Table B holds the same points as the rows below and some others, measured another way and shuffled. Each row below is followed by which row of B it is.
B:
0: [-202  -51  252   -2   43  124  127  -18  110  -46 -240  -22 -318   35
 -227 -167]
1: [  75  -44  188  -99  193  -17   39   35  124  -82    4 -116 -175  131
  140   -9]
2: [  63   49  -34 -269    0  -90  221 -132   31  -12  107   83 -211  189
    7  -37]
3: [-103 -390  338  356   71  226 -341  119  176  237 -256 -216  226  163
   14 -221]
4: [  42  222  109 -183   96 -218  159   26  112  -95    4   39  -13  -19
  -57   86]
5: [  39 -171   85  104  223   27  -70  138  144    5 -223 -150  -81  282
  188  186]
6: [-208 -337  477  279  196  160 -664  178  227  224 -277 -204  429  261
  -84 -237]
7: [  13   38  213 -135   51 -101  -27 -100  168   -3   22  -42  -86   18
  -98  -91]
8: [ 166  468  -60 -440   92 -404  419  -90   96 -265  166  137 -266  -20
 -134  134]
9: [ -13 -102  603    4  174   48 -288   15  225  -20   92 -234   88 -118
  -39 -428]
10: [ 177  124 -141 -102  -47 -199  285  -86   68    0   90   52  -57  112
  -64  -29]
11: [ -13 -355  203  235 -155   90 -381 -123  161  407  -13 -106  393  168
 -112 -372]
12: [ -88  162  492 -110  171   46  298  108   98 -272   -4  -90 -269 -291
 -103 -315]
13: [-113   38   73  -17  360  -50 -140  275  105 -124 -311  -24   19  463
  -52  137]
14: [ 130  170 -123 -233   22 -195  343 -152  102 -126   38   54 -407  139
 -105   51]
15: [ 111 -116 -302   81   28 -142  -39   -9  121  178 -207   20   59  497
   15  282]
16: [ 144   12 -351 -225   -2 -123  415 -123   13  -11  -35  109 -410  360
  155  324]
17: [  58   85 -259 -188  -44 -319  -77 -116  133  202 -109  175  157  364
  -60  440]
18: [-113  -76  663  226  157  145 -105  243  158  -27  -87 -229  264 -308
  -36 -412]
19: [ 130 -225  258  -56  132   84 -156   43   45   88  252 -146  213  210
  268 -367]
20: [ -41   45  543  -29   92   36  189  -46  220 -164  -60 -183 -384 -407
  -74 -169]
21: [ 104  192 -126 -197  138 -237  223    9  104 -119  -76   55 -200  216
   -4  269]
22: [ -49   57  412 -203  110  -56  -67  -61  170  -63   69  -64  -90  -90
  -84 -190]
23: [ -73  -27  636 -191   74  -13 -283 -137  233   12  152 -138   25 -216
 -112 -372]
24: [   8  199   14 -381  -86 -193  370 -236   85  -38   50  153 -365  -82
  -60  198]
25: [  53 -191  523  -22   83   78 -215  -29  170   76  189 -210  132 -118
  140 -377]
26: [ 225  254 -522 -313 -217 -333  648 -378   57  -43   58  213 -589  195
 -210  232]
27: [ 219  327 -243 -258  165 -351  357    5   94 -222   13   69 -262  243
  -34  257]
28: [  34  113  438 -282  146 -105   22 -120  203 -163  136 -106 -277 -182
  -38 -152]
29: [  41  -55 -490 -140  -70  -77  352  -94  -45  106 -151  198 -265  552
   48  303]
30: [ -24  340 -324  -58  -23 -202  663  122  -31 -148 -255  227 -203  122
 -241  229]
31: [ 387  -71 -230 -105  230  -72  237  140  -56  -93  285  -92   14  498
  432  -97]
32: [ 157   46   83 -153   78 -135  108  -41  104  -27  133  -41  -40   76
   88  -46]
33: [-121  286  110 -277   83 -201  308 -168  223 -232 -279   63 -684  -80
 -325  298]
34: [ -95 -174  355  -27   99   85 -208  -17  158   82  -70 -103  -11   97
    4 -143]
35: [  86 -155  258 -103 -188 -118 -243 -329  239  306  157  -60  122 -107
  -21  -87]
36: [ 134  653 -435 -125  -78 -487  800   94   -3 -223 -113  290  -52  -46
 -403  249]
37: [ -34   79  150  -79  127 -103   57   20  163  -71 -164  -30 -158   69
  -87  110]
38: [ -38 -138   26   95 -416 -150 -165 -370  228  497 -105   86  253 -102
 -307   37]
39: [-122   -7   26  -71   -3  -41   35   -9   82   99 -184   91  -10  182
  -96  117]
40: [ -18  -91 -363 -234 -125 -121   -1 -164  -28  281  -19  257  102  591
   -4  192]
41: [-185 -328  288  -15   60  149 -387  -34  135  242 -149  -47  122  291
   47  -63]
42: [  38  -88  103  -34  217  -18  -12   53  149  -58 -146 -112 -218  248
  115  120]
43: [ 135   84 -333  163 -224 -325  102 -171  219  257 -230   76  102  125
 -295  306]
44: [  40  -76 -134    5  -77  -69  147 -113  109  137 -142   33 -142  202
  -44  146]
45: [   7  -48    2 -172  -31  -24  172 -141   60   52    4   52 -230  165
    1   -5]
46: [ -48 -175  293   28   31   58 -184  -21  134  147  -14  -90  129   81
  -15 -217]
47: [ -84   80  195  -76  136 -116  -73  106  134    6 -157   16  120   81
  -57  130]
48: [  87  -25  529  -16   64  -41  -65  -19  209    9  144 -205   96 -330
   75 -233]
49: [ 118   55  179 -146  202 -109   88  -19  168 -157   22 -123 -281   62
   58   14]
50: [ 173 -180  193  250 -348 -152 -241 -289  274  460  112 -119  451 -245
 -174 -238]
51: [  -4 -320  148  186  -76   82 -176  -99  182  282 -156 -121   56  114
   37  -14]
52: [  31  -68   54  347 -292  -72  166  -96  189  287 -208  -47  167 -272
 -233  -13]
53: [ -70  -83   51  141 -216  104  389  -83   45  116 -144   28 -181 -105
 -180 -206]
54: [ 267    0 -722  -45 -179 -211  582 -196   -2  118 -107  165 -385  469
   42  412]
55: [  41   82 -271 -205  -98 -167  326 -212   67   36  -83  155 -357  257
 -142  187]
56: [ -97  -88  698  208  -41  143    7   57  184   55  -16 -214  160 -539
 -101 -460]
57: [ 139  -87 -231  -37   44  -73  221  -56   69   34  -94   -3 -261  356
  115  200]
58: [  53 -192   16  102   35   -4 -124  -19  142  166 -112  -82   59  293
   33   -1]
59: [ 306   -8  324 -167  215  -93  116  -48  188 -180  272 -259 -262 -121
  316 -104]
60: [ -80 -178   29   -2   21   89    1   24   30  140 -120   22   19  302
   36  -44]
61: [-177 -157  542   16  -76  107 -227  -93  174  189  -25  -72  156 -199
 -146 -333]
62: [ 128  288  214 -380  105 -283  149 -190  205 -204  184  -15 -335 -109
 -134  -51]
63: [-134 -521  236  301  -28  246 -483   26  131  422 -207 -133  378  331
   67 -197]
64: [ 223   22  -33 -236   -6 -134  282 -206   98  -39  185  -28 -337   71
  123   11]
65: [  77  161   -9   -9  113 -172   84  197   33  -20   19   39  337  185
  -61 -103]
66: [  48   -4 -311  -96   66  -98  257    9   29   11 -189   96 -235  435
   67  323]
67: [  97  337 -123 -124 -261 -353  375 -107   60  125   87  218  271 -214
 -237   68]
68: [ -45   21  608 -146  -44  -33 -157  -87  157  100  242  -71  289 -356
  -74 -427]
69: [-239 -287 -127   15 -187  140   -9 -129   11  348 -304  169  -37  396
  -90  126]
70: [  50  -35  503    6  311  -25 -291  183  198  -77   50 -234  210   -2
   95 -229]
71: [ -33  -65  140  -13  203   -8 -110  118  116  -10 -133  -62   26  275
   18  -10]

[ 166  -59  -24 -123   11  229 -334  121 -205  133  -87   80  356  244
   63 -133  135  -61  -39   33 -113  227  161  105 -166] : 43
[ 230 -140 -126   43 -132 -119   61 -179 -169  -23  274  115 -414  -38
 -197  196  -83  401  219  -26 -498   38  203   -5 -134] : 41
[-312  305 -198  -68    0  104   97  323  405 -322  263   29  -50  166
  213  170  200 -134   98  367  465 -171 -243   40  546] : 36
[ 165  103 -131    6   90  167 -173 -114  -76  172  -64  -77  -59  108
 -130  -38   65  371  -23  119 -453 -273  108  112 -113] : 71
[-285  267   48  -50 -224 -279 -121  358   -8  138 -226 -132  -21  200
  123   30  103 -111    3 -115  441  -44  258   30  206] : 62
[  -4 -493    3  -69  -38  193    3 -139   16 -400  115  204   79 -120
 -164  290 -240 -264   86   57  -91   70 -333  285  175] : 52
[-165  334   21 -151 -123 -112   96  458   90  -38  178  -73 -103  149
  124   33  155 -195  103   22  398   61   99   45  293] : 8
[-164  266   -9 -257   86  107 -337  386  185  -25   29 -138  442  270
  217 -293  153 -346   43  323  450 -139 -107  116  272] : 67
[-104  145  209 -259  -76   31   47  370   33   14 -128 -281  -41  -74
  -57   -4   11 -326  -87 -118  255 -138   33  285  268] : 66
[-254  271    1   88 -156 -229  -15  313  -95  119  -94   94   30  344
   74  119   89 -107   49 -135  334  144  146   27  146] : 11
[ 177 -471    8  -38 -192 -355 -371 -268 -305  -10  114  146   51   32
 -179  -42 -329  103  345  -41 -306  134  177    2 -267] : 35
[  61 -121   47  -98  -45   31  -87  -80  -59   20 -130 -160 -141 -117
 -203   61 -120   94  -11  -41 -252 -267   50  227   34] : 34
[ 339 -276  -87 -198 -144 -258 -365 -146 -182  -11  382   25  -88  -15
  -65 -206 -139  262  406  172 -355   81  307 -111 -264] : 17
[ 157    8 -259  204  103   27 -216 -269 -171  106  148  252   51  328
 -126   28  -18  437  181  190 -514  -54   15  -12 -210] : 10
[  70 -126   63  -42  -72   50  260   16  -76 -152  170   47 -294 -127
 -251  281 -136  -42   71 -129 -218   20  -76  240  121] : 9
[ 234   82 -172  -59  229  234 -121 -142   45  -33  322    0    6  108
 -153 -118   -6  269  162  364 -472 -283 -162  119  -22] : 65
[  -3   25 -145  -50   48  338  426   70  262 -426  429  103 -389 -140
 -101  410   57   12   58  200 -125 -106 -325  207  407] : 30
[ -34  280 -121    9   99   45 -373   27  -29  276 -233 -134  194  311
   15 -199  127  247  -37  179 -112 -343  121   72  -37] : 70
[-258  340  -97  105 -179 -195 -109  266  -38  195 -213   10  -41  337
  146  108  198  111  -21  -70  277   -5  274  -44  125] : 55
[-245   22 -197  200  -40  136  332   50  165 -361  230  348 -191  149
  -22  537   31  -38   69   89  101   85 -323  119  385] : 56
[-138   27   89 -312 -158  -93   -8  290  204 -198   78 -272 -173 -177
   29   20  -30 -236   86   76  337 -219   22  158  367] : 47
[-145 -169  -90   20 -364  -95  215   38   82 -237  -45   27 -562 -212
  -11  534   28  166   -2 -149   49   -3  200   47  264] : 33
[ -46 -202   74  -70 -128 -172  -14  -86  -27 -111  -27  -98 -215 -156
 -230  156 -249   -8  111  -63 -105 -233  -24  202  126] : 45
[-309  271  292 -161   47 -324 -180  296    3  146 -211 -335  264  153
 -163 -263 -246 -450   87  -42  405 -426 -166  317  270] : 31
[ -32  -37  231 -251 -179  -28  254  320  -20 -145   73 -158 -256 -215
 -139  180  -85 -346   13 -222  169   54   33  279  262] : 23
[ 118   48 -111   47   69  139 -279 -117 -149  220 -189  -19  105  201
  -96  -56   57  297  -56   70 -378 -181  129  114 -155] : 5
[ 137  -62 -270  259  -34  -72 -131 -322 -206  106   78  258 -173  244
 -154  182  -29  563  162   56 -559  -18  148  -54 -228] : 49
[ -47 -147  219 -210 -177  -65  194  179  -22 -156   -2 -177 -270 -264
 -208  205 -178 -278   19 -215   74  -62   -8  300  241] : 42
[-150  116    5  -89 -228 -239  141  296   53 -136  221   14 -261   38
   38  178   18 -112  186  -36  289   95  112   15  265] : 21
[-210  190  -32 -107 -172 -186   85  332  151 -171  226  -12 -174   81
  103  124   63 -144  179   81  388   10   31    8  344] : 4
[ 230 -140 -113   60   41  -28  -79 -224 -183  -14  284  180  -84  115
 -228   44 -154  258  247   96 -509   13  -13   70 -166] : 32
[-193  313 -118   18 -117 -130 -240  255    1  171 -158  -23   87  338
  181  -35  211   92    7   65  261  -48  243  -51  106] : 24
[ 160 -138 -203   34 -100  -28  109 -159  -10 -195  394  168 -413  -48
 -132  261  -48  356  244  121 -389    4   51  -14   18] : 39
